Below is a small trained network, with its code and all its weights. Each question gives an input and a target symbol and asks what happens when units are switched off, that is, made to give their printed mean instead of their output.

import numpy as np


def w(rows, s, z=0):
    codes = np.array(rows[::2]) - 128.0
    scale = np.full(codes.shape[1], s)
    scale[-1] = z or s
    return codes * scale


def f(y):
    return y / 2 * (1 + np.tanh(0.7978845608 * (y + 0.044715 * y**3)))


def softmax(a):
    e = np.exp(a - a.max(-1, keepdims=True))
    return e / e.sum(-1, keepdims=True)


def log_softmax(a):
    a = a - a.max(-1, keepdims=True)
    return a - np.log(np.exp(a).sum(-1, keepdims=True))


def net(x, mask):
    ids = ['αβδεζθλξστφω'.index(c) for c in x.split()]
    T = len(ids)
    res = E[ids] + P[:T]
    r = res
    for j in range(2):
        rows = slice(3 * j, 3 * j + 3)
        q, k, v = (r @ M[0][rows].T for M in (Q, K, V))
        z = softmax(np.where(np.tri(T) > 0, q @ k.T / 3**0.5, -1e9)) @ v
        o = O[0][rows]
        res = res + np.where(mask[j], z, o[:, -1]) @ o[:, :-1]
    y = f(res @ A[0][:, :-1].T + A[0][:, -1])
    res = res + np.where(mask[2:26], y, B[0][:, -1]) @ B[0][:, :-1]
    return log_softmax(res[-1] @ U[:, :-1].T + U[:, -1])


Q, K, V, O, A, B = {}, {}, {}, {}, {}, {}
E = w([
[182,151,114,120,111,112],'α',
[188,120,131,119,111,125],'β',
[172,157,108,108,112,113],'δ',
[228,192,81,140,166,99],'ε',
[154,174,70,120,130,84],'ζ',
[167,172,82,139,129,80],'θ',
[189,52,160,134,119,131],'λ',
[152,112,123,178,123,77],'ξ',
[151,42,137,119,98,131],'σ',
[35,102,74,141,90,101],'τ',
[41,51,82,57,53,187],'φ',
[86,122,226,229,3,192],'ω',
],0.017)
P = w([
[129,192,149,111,28,140],'0',
[163,164,2,179,113,213],'1',
[108,155,163,111,32,107],'2',
[137,112,65,166,142,206],'3',
[137,107,154,123,19,72],'4',
[121,91,75,173,170,178],'5',
[152,70,142,130,36,43],'6',
[109,71,81,179,192,159],'7',
[156,34,138,139,46,31],'8',
[101,37,99,184,206,157],'9',
[167,9,156,136,32,20],'10',
[103,64,95,169,198,152],'11',
],0.011)
Q[0] = w([
[76,153,147,165,175,228],'head 0',
[70,132,165,77,222,224],'head 0',
[145,82,111,175,2,89],'head 0',
[83,162,194,123,169,156],'head 1',
[118,143,153,122,57,96],'head 1',
[147,180,126,152,103,185],'head 1',
],0.0099)
K[0] = w([
[146,254,180,117,93,149],'head 0',
[141,178,72,9,134,206],'head 0',
[25,31,173,184,119,123],'head 0',
[122,254,150,145,105,240],'head 1',
[41,61,134,174,42,136],'head 1',
[176,155,110,139,97,77],'head 1',
],0.0098)
V[0] = w([
[229,143,210,154,172,161],'head 0',
[101,108,124,177,197,126],'head 0',
[150,178,169,145,42,164],'head 0',
[136,188,178,254,71,81],'head 1',
[168,43,135,159,106,180],'head 1',
[40,74,86,183,111,193],'head 1',
],0.0096)
O[0] = w([
[248,77,226,134,144,166,115],'head 0',
[146,125,120,156,164,155,88],'head 0',
[105,111,112,81,172,163,251],'head 0',
[40,104,209,193,140,137,224],'head 1',
[118,60,102,132,120,124,178],'head 1',
[117,101,76,132,166,71,170],'head 1',
],0.014,0.015)
A[0] = w([
[85,97,111,146,150,117,107],'neuron 0',
[184,156,159,54,49,82,140],'neuron 1',
[103,122,167,106,125,63,98],'neuron 2',
[181,142,144,151,198,162,209],'neuron 3',
[102,97,166,141,93,160,80],'neuron 4',
[71,109,149,139,199,35,168],'neuron 5',
[118,161,197,122,16,105,20],'neuron 6',
[185,158,251,116,134,45,112],'neuron 7',
[146,136,125,165,125,128,202],'neuron 8',
[107,136,45,128,182,182,53],'neuron 9',
[121,127,103,138,232,62,159],'neuron 10',
[133,154,163,185,161,112,154],'neuron 11',
[135,94,118,86,215,139,51],'neuron 12',
[173,112,130,121,141,115,145],'neuron 13',
[94,118,117,141,107,127,35],'neuron 14',
[98,153,135,185,176,107,120],'neuron 15',
[145,150,166,99,43,54,206],'neuron 16',
[165,113,69,155,143,195,242],'neuron 17',
[143,87,168,168,170,162,70],'neuron 18',
[125,139,70,49,115,122,108],'neuron 19',
[106,205,172,126,141,154,142],'neuron 20',
[118,168,82,132,232,131,253],'neuron 21',
[160,216,172,136,94,134,49],'neuron 22',
[113,117,121,172,136,104,201],'neuron 23',
],0.011,0.006)
B[0] = w([
[170,147,141,99,123,122,225],'neuron 0',
[116,168,47,118,77,250,134],'neuron 1',
[155,150,121,177,138,132,160],'neuron 2',
[89,113,78,110,93,121,147],'neuron 3',
[126,161,88,134,105,144,204],'neuron 4',
[142,124,135,101,135,125,251],'neuron 5',
[114,140,124,112,198,181,142],'neuron 6',
[217,142,227,89,155,91,137],'neuron 7',
[84,98,143,131,127,147,133],'neuron 8',
[125,144,187,192,94,147,164],'neuron 9',
[122,121,138,121,109,167,167],'neuron 10',
[123,107,119,119,127,113,152],'neuron 11',
[97,222,135,141,113,120,148],'neuron 12',
[130,97,133,117,187,127,134],'neuron 13',
[192,147,114,109,139,124,169],'neuron 14',
[158,111,116,117,145,100,177],'neuron 15',
[129,220,88,245,120,120,140],'neuron 16',
[93,123,137,138,94,126,158],'neuron 17',
[153,133,101,109,124,95,195],'neuron 18',
[170,98,130,135,189,136,160],'neuron 19',
[120,112,146,101,153,118,139],'neuron 20',
[127,82,130,113,99,126,170],'neuron 21',
[49,141,130,92,147,102,135],'neuron 22',
[121,120,139,107,120,131,191],'neuron 23',
],0.011,0.023)
U = w([
[111,126,134,119,128,158,7],'α',
[146,120,134,111,106,168,2],'β',
[105,136,110,104,122,158,17],'δ',
[154,159,154,71,85,122,81],'ε',
[82,130,107,125,165,131,54],'ζ',
[91,130,138,148,177,125,109],'θ',
[208,104,162,128,91,175,50],'λ',
[139,114,201,221,186,117,236],'ξ',
[31,69,126,202,1,189,200],'σ',
[80,168,106,94,72,26,79],'τ',
[159,118,65,113,169,155,67],'φ',
[84,8,149,19,161,105,207],'ω',
],0.0085,0.0047)

Each question gives the input, a string of symbols that net reads in full, and the target symbol t.
The units are the heads (3 rows each of Q, K, V and O) and the neurons (one row each of A and B). Each row of codes is followed by its name. A weight is (code - 128) times the scale printed after its matrix; where a second scale follows, it is the last column's (O, A, B and U).
mask holds one flag per unit, heads first, then neurons. A switched-off unit (its flag False) gives its mean, the last column of its rows in O or B, instead of its output. The means were averaged over made-up inputs and are rounded, as every weight is.
A unit's drop is (log p(t) with every unit on - log p(t) with that unit switched off) / (log p(t) with every unit on - log p(t) with every unit switched off).
The circuit of an input: a set's keep is (log p(t) with only the set's units on - log p(t) with every unit switched off) / (log p(t) with every unit on - log p(t) with every unit switched off). Starting from the 12 units with the biggest drops (on a tie, the unit counted first), units are removed one at a time, each time the one whose removal leaves the highest keep (on an exact tie, the one counted first), for as long as the keep stays at least 0.8.
units of the circuit, in order: the units of the circuit, biggest drop first
most important unit: the unit with the biggest drop
top k neurons: the k neurons with the biggest drops, biggest first
heads that matter: for each layer, one digit per head in row order, 1 if its drop is at least 0.15 and else 0, layers parted by /
input ε ω ω λ ε ξ ε ξ ξ, target ξ: heads that matter	10
input σ φ β σ α, target σ: most important unit	head 1
input ω ω θ ξ λ ω τ ζ ω ζ ω α, target σ: heads that matter	01
input β ξ φ δ θ, target φ: top 2 neurons	(neuron 19; neuron 1)
input ε ω δ σ ω ε τ α τ α δ, target τ: heads that matter	10
input ω ω ε τ σ σ ξ, target σ: units of the circuit, in order	(head 0; neuron 18)
input ω β δ ξ ξ ε ε β β ω ω σ, target σ: heads that matter	01
input ε ξ ε, target ξ: top 2 neurons	(neuron 7; neuron 16)
input σ ξ ε ξ ξ σ β λ λ δ δ, target λ: top 2 neurons	(neuron 7; neuron 1)
input λ τ ω ε ω β, target σ: heads that matter	00
input ξ τ ε ε ε δ ξ λ, target σ: heads that matter	01
input ε ε ω ξ ε φ ε, target φ: heads that matter	01
input δ φ ω ξ ω α ω ω ε ξ ω τ, target σ: top 3 neurons	(neuron 9; neuron 12; neuron 10)
input ζ δ φ ε τ ε ω λ, target σ: heads that matter	01
input ω ζ τ φ, target σ: units of the circuit, in order	(neuron 9)
input ω δ τ ε ξ λ ε, target ξ: units of the circuit, in order	(head 0; neuron 16; neuron 4)
input τ θ ξ, target τ: top 2 neurons	(neuron 19; neuron 9)
input ω φ ω ω β θ ω δ ξ τ σ, target τ: heads that matter	10
input ε ω β ω ξ δ, target σ: top 2 neurons	(neuron 5; neuron 0)
input ω ω λ ε τ ε ω ω ω φ, target σ: top 2 neurons	(neuron 9; neuron 12)
input ε ε ε, target ε: units of the circuit, in order	(head 1)
input ξ λ ζ ξ ξ θ ζ, target ξ: heads that matter	11
input ω δ ω λ σ ξ λ ε ε, target λ: heads that matter	11
input τ ω ω ω, target ω: heads that matter	01
input φ ε ξ τ β, target τ: top 2 neurons	(neuron 16; neuron 6)
input τ ε ε σ, target σ: top 2 neurons	(neuron 9; neuron 5)
input θ ζ ω ω ε τ σ σ λ ξ λ, target ξ: units of the circuit, in order	(head 0)
input ε ε τ ζ, target σ: heads that matter	00
